Below is a small trained network, with its code and all its weights. Each question gives an input and a class and asks what happens when units are switched off, that is, made to give their printed mean instead of their output.

import numpy as np


def w(rows, s, z=0):
    codes = np.array(rows[::2]) - 128.0
    scale = np.full(codes.shape[1], s)
    scale[-1] = z or s
    return codes * scale


def norm(h):
    return h / np.sqrt((h * h).mean(-1, keepdims=True) + 1e-5)


def f(y):
    return y / 2 * (1 + np.tanh(0.7978845608 * (y + 0.044715 * y**3)))


def log_softmax(a):
    a = a - a.max(-1, keepdims=True)
    return a - np.log(np.exp(a).sum(-1, keepdims=True))


def net(x, mask):
    res = np.array(x, float).reshape(1, 3) / 4 @ E
    u = 0
    for l in range(3):
        y = f(norm(res) @ A[l][:, :-1].T + A[l][:, -1])
        res = res + np.where(mask[u : u + 5], y, B[l][:, -1]) @ B[l][:, :-1]
        u += 5
    return log_softmax(norm(res)[-1] @ U[:, :-1].T + U[:, -1])


A, B = {}, {}
E = w([
[3,134,101],'x0',
[110,18,132],'x1',
[167,87,73],'x2',
],0.0041)
A[0] = w([
[37,238,150,248],'L0N1',
[81,83,240,57],'L0N2',
[83,253,71,114],'L0N3',
[227,124,149,205],'L0N4',
[147,221,1,58],'L0N5',
],0.0062,0.0017)
B[0] = w([
[24,182,200,252],'L0N1',
[119,143,235,153],'L0N2',
[173,123,188,203],'L0N3',
[187,3,109,208],'L0N4',
[141,173,219,168],'L0N5',
],0.0053,0.0033)
A[1] = w([
[200,134,141,40],'L1N1',
[2,127,117,117],'L1N2',
[93,110,106,69],'L1N3',
[75,78,103,252],'L1N4',
[92,93,202,131],'L1N5',
],0.0076,0.0026)
B[1] = w([
[112,123,107,143],'L1N1',
[181,183,2,253],'L1N2',
[98,186,110,112],'L1N3',
[169,173,137,238],'L1N4',
[131,249,128,211],'L1N5',
],0.0057,0.0027)
A[2] = w([
[252,95,200,254],'L2N1',
[87,10,41,111],'L2N2',
[212,190,89,180],'L2N3',
[14,255,205,149],'L2N4',
[241,119,141,160],'L2N5',
],0.0055,0.0022)
B[2] = w([
[129,88,93,243],'L2N1',
[130,159,199,150],'L2N2',
[106,55,121,170],'L2N3',
[218,132,254,255],'L2N4',
[118,60,122,186],'L2N5',
],0.0077,0.0046)
U = w([
[59,166,20,4],'0',
[147,197,237,171],'1',
[184,11,99,209],'2',
],0.013,0.0032)

Each question gives the input, the list of numbers given to net, and the class t.
The units are the neurons (one row each of A and B). Each row of codes is followed by its name. A weight is (code - 128) times the scale printed after its matrix; where a second scale follows, it is the last column's (A, B and U).
mask holds one flag per neuron, layer by layer. A switched-off neuron (its flag False) gives its mean, the last column of its row in B, instead of its output. The means were averaged over made-up inputs and are rounded, as every weight is.
A unit's drop is (log p(t) with every unit on - log p(t) with that unit switched off) / (log p(t) with every unit on - log p(t) with every unit switched off).
The circuit of an input: a set's keep is (log p(t) with only the set's units on - log p(t) with every unit switched off) / (log p(t) with every unit on - log p(t) with every unit switched off). Starting from the 12 units with the biggest drops (on a tie, the unit counted first), units are removed one at a time, each time the one whose removal leaves the highest keep (on an exact tie, the one counted first), for as long as the keep stays at least 0.8.
units of the circuit, in order: the units of the circuit, biggest drop first
top k neurons: the k neurons with the biggest drops, biggest first
k most important neurons of layer l: the k neurons of layer l with the biggest drops, biggest first
drop of u: that unit's drop, to one decimal
input [8,6,-2], class 0: units of the circuit, in order	[L1N2]
input [6,-3,7], class 1: top 2 neurons	[L0N5, L0N4]
input [-5,1,-7], class 2: 2 most important neurons of layer 0	[L0N1, L0N4]
input [5,2,8], class 0: top 2 neurons	[L2N4, L0N4]
input [6,7,-2], class 0: top 3 neurons	[L1N2, L0N5, L0N3]
input [4,6,2], class 0: top 2 neurons	[L2N4, L1N2]
input [7,7,8], class 0: top 2 neurons	[L2N4, L0N4]
input [7,7,0], class 0: drop of L1N2	1.8
input [5,5,3], class 0: drop of L2N4	0.1
input [4,1,5], class 0: drop of L2N4	0.2
input [2,8,-3], class 1: drop of L0N2	2.7
